Here is a tiny trained network, its code and every weight. The questions are about switching its units off for an input and a class, where a switched-off unit gives its printed mean instead of its output.

import numpy as np


def w(rows, s, z=0):
    codes = np.array(rows[::2]) - 128.0
    scale = np.full(codes.shape[1], s)
    scale[-1] = z or s
    return codes * scale


def norm(h):
    return h / np.sqrt((h * h).mean(-1, keepdims=True) + 1e-5)


def f(y):
    return y / 2 * (1 + np.tanh(0.7978845608 * (y + 0.044715 * y**3)))


def log_softmax(a):
    a = a - a.max(-1, keepdims=True)
    return a - np.log(np.exp(a).sum(-1, keepdims=True))


def net(x, mask):
    res = np.array(x, float).reshape(1, 7) / 4 @ E
    u = 0
    for l in range(3):
        y = f(norm(res) @ A[l][:, :-1].T + A[l][:, -1])
        res = res + np.where(mask[u : u + 12], y, B[l][:, -1]) @ B[l][:, :-1]
        u += 12
    return log_softmax(norm(res)[-1] @ U[:, :-1].T + U[:, -1])


A, B = {}, {}
E = w([
[108,203,62,45],'x0',
[127,1,78,85],'x1',
[111,130,121,144],'x2',
[129,127,130,127],'x3',
[100,134,114,163],'x4',
[240,183,54,214],'x5',
[127,128,128,129],'x6',
],0.008)
A[0] = w([
[173,138,118,208,110],'0.n1',
[38,104,125,166,133],'0.n2',
[140,180,135,53,181],'0.n3',
[212,101,59,128,2],'0.n4',
[56,134,53,190,144],'0.n5',
[132,91,116,122,84],'0.n6',
[180,1,103,107,83],'0.n7',
[144,52,69,95,62],'0.n8',
[89,109,89,74,164],'0.n9',
[166,104,117,95,99],'0.n10',
[94,117,174,147,108],'0.n11',
[202,172,68,190,200],'0.n12',
],0.0099,0.0063)
B[0] = w([
[148,74,141,69,171],'0.n1',
[165,109,149,36,154],'0.n2',
[72,130,43,127,190],'0.n3',
[154,180,130,140,147],'0.n4',
[188,82,98,60,153],'0.n5',
[73,199,185,198,123],'0.n6',
[61,183,84,205,191],'0.n7',
[55,123,125,254,155],'0.n8',
[71,181,120,128,182],'0.n9',
[84,89,129,168,131],'0.n10',
[162,121,104,87,137],'0.n11',
[84,120,142,55,255],'0.n12',
],0.0087,0.0071)
A[1] = w([
[64,134,35,123,94],'1.n1',
[108,181,105,157,73],'1.n2',
[183,141,174,42,70],'1.n3',
[49,100,131,110,190],'1.n4',
[230,103,32,165,254],'1.n5',
[110,180,89,153,58],'1.n6',
[135,253,219,138,115],'1.n7',
[78,158,136,200,20],'1.n8',
[109,186,158,186,146],'1.n9',
[213,175,61,150,235],'1.n10',
[115,162,132,108,51],'1.n11',
[129,105,122,158,127],'1.n12',
],0.012,0.003)
B[1] = w([
[161,181,71,115,255],'1.n1',
[166,61,124,154,148],'1.n2',
[121,99,116,85,180],'1.n3',
[130,234,149,122,227],'1.n4',
[35,164,212,95,204],'1.n5',
[133,88,118,76,157],'1.n6',
[14,41,37,156,164],'1.n7',
[184,15,109,27,142],'1.n8',
[139,89,72,135,138],'1.n9',
[2,175,183,127,193],'1.n10',
[179,133,108,180,136],'1.n11',
[153,192,116,89,131],'1.n12',
],0.0075,0.0071)
A[2] = w([
[89,75,113,85,83],'2.n1',
[146,116,172,170,108],'2.n2',
[118,204,80,162,198],'2.n3',
[162,107,249,218,95],'2.n4',
[129,104,114,88,61],'2.n5',
[19,195,121,64,253],'2.n6',
[80,132,208,131,158],'2.n7',
[76,127,78,129,172],'2.n8',
[163,78,58,200,81],'2.n9',
[170,70,46,131,246],'2.n10',
[183,23,149,148,210],'2.n11',
[137,91,197,171,186],'2.n12',
],0.011,0.0029)
B[2] = w([
[119,88,165,192,143],'2.n1',
[116,216,96,113,125],'2.n2',
[144,65,201,140,165],'2.n3',
[131,143,66,110,137],'2.n4',
[140,117,125,143,129],'2.n5',
[193,98,149,162,249],'2.n6',
[174,199,111,114,154],'2.n7',
[161,94,125,175,168],'2.n8',
[147,129,151,107,133],'2.n9',
[174,107,165,88,140],'2.n10',
[178,154,53,127,137],'2.n11',
[139,142,1,76,136],'2.n12',
],0.0091,0.018)
U = w([
[41,65,97,223,180],'0',
[98,196,31,92,64],'1',
[44,164,254,95,8],'2',
[158,94,141,125,233],'3',
[156,98,137,135,184],'4',
],0.014,0.0012)

Each question gives the input, the list of numbers given to net, and the class t.
The units are the neurons (one row each of A and B). Each row of codes is followed by its name. A weight is (code - 128) times the scale printed after its matrix; where a second scale follows, it is the last column's (A, B and U).
mask holds one flag per neuron, layer by layer. A switched-off neuron (its flag False) gives its mean, the last column of its row in B, instead of its output. The means were averaged over made-up inputs and are rounded, as every weight is.
A unit's drop is (log p(t) with every unit on - log p(t) with that unit switched off) / (log p(t) with every unit on - log p(t) with every unit switched off).
The circuit of an input: a set's keep is (log p(t) with only the set's units on - log p(t) with every unit switched off) / (log p(t) with every unit on - log p(t) with every unit switched off). Starting from the 12 units with the biggest drops (on a tie, the unit counted first), units are removed one at a time, each time the one whose removal leaves the highest keep (on an exact tie, the one counted first), for as long as the keep stays at least 0.8.
circuit, biggest first: the units of the circuit, biggest drop first
unit that matters most: the unit with the biggest drop
k most important neurons: the k neurons with the biggest drops, biggest first
top k neurons in layer l: the k neurons of layer l with the biggest drops, biggest first
input [6,4,-2,1,8,-1,3], class 3: unit that matters most -> 2.n3
input [-5,-8,2,4,8,-7,4], class 0: 2 most important neurons -> [1.n7; 0.n12]
input [7,1,0,3,4,8,1], class 2: circuit, biggest first -> [1.n5; 1.n10]
input [1,6,6,8,-3,2,1], class 0: 2 most important neurons -> [0.n7; 0.n8]
input [5,-6,-6,7,5,1,-2], class 0: circuit, biggest first -> [1.n7; 2.n3]
input [6,-6,-1,-5,1,8,-8], class 2: circuit, biggest first -> [1.n10; 1.n5; 2.n3]
input [4,-4,-2,-8,1,7,4], class 2: circuit, biggest first -> [1.n10; 1.n5]
input [6,6,-6,6,-3,-5,0], class 0: 3 most important neurons -> [0.n8; 2.n7; 2.n3]
input [0,5,-5,4,1,2,-5], class 0: 2 most important neurons -> [0.n7; 0.n8]
input [-3,-5,-1,2,2,7,2], class 2: 2 most important neurons -> [0.n1; 1.n10]
input [1,-1,-6,1,-4,-4,-6], class 4: circuit, biggest first -> [1.n5; 0.n12]
input [1,-4,-2,5,8,-7,2], class 3: 3 most important neurons -> [2.n6; 1.n10; 1.n5]
input [-8,6,-6,1,-1,8,6], class 1: 2 most important neurons -> [0.n3; 2.n12]
input [5,-3,-7,-6,-1,2,2], class 4: 2 most important neurons -> [2.n3; 2.n6]
input [2,-7,-4,2,-6,-6,8], class 0: circuit, biggest first -> [1.n7; 0.n12]
input [-3,1,4,3,-1,5,5], class 2: circuit, biggest first -> [1.n5]
input [-3,-5,-3,7,2,7,-4], class 2: 3 most important neurons -> [0.n1; 1.n10; 0.n9]
input [-7,-2,4,-1,6,6,-2], class 1: 3 most important neurons -> [0.n3; 0.n1; 2.n12]
input [3,-6,-7,7,-4,-5,0], class 4: 2 most important neurons -> [2.n6; 0.n3]
input [-5,-4,4,6,4,0,4], class 1: unit that matters most -> 2.n6
input [-6,5,6,0,-4,6,-3], class 1: top 3 neurons in layer 0 -> [0.n3; 0.n9; 0.n1]
input [-6,-2,-6,-6,-2,6,0], class 1: 2 most important neurons -> [0.n1; 0.n3]
input [7,1,-6,8,8,4,-4], class 3: top 2 neurons in layer 0 -> [0.n7; 0.n12]
input [-8,-1,2,2,4,-8,4], class 1: top 2 neurons in layer 0 -> [0.n12; 0.n3]
input [6,-7,0,2,-6,4,3], class 0: top 3 neurons in layer 1 -> [1.n7; 1.n10; 1.n4]
input [-2,3,0,-3,7,-2,-1], class 3: 2 most important neurons -> [1.n5; 1.n10]
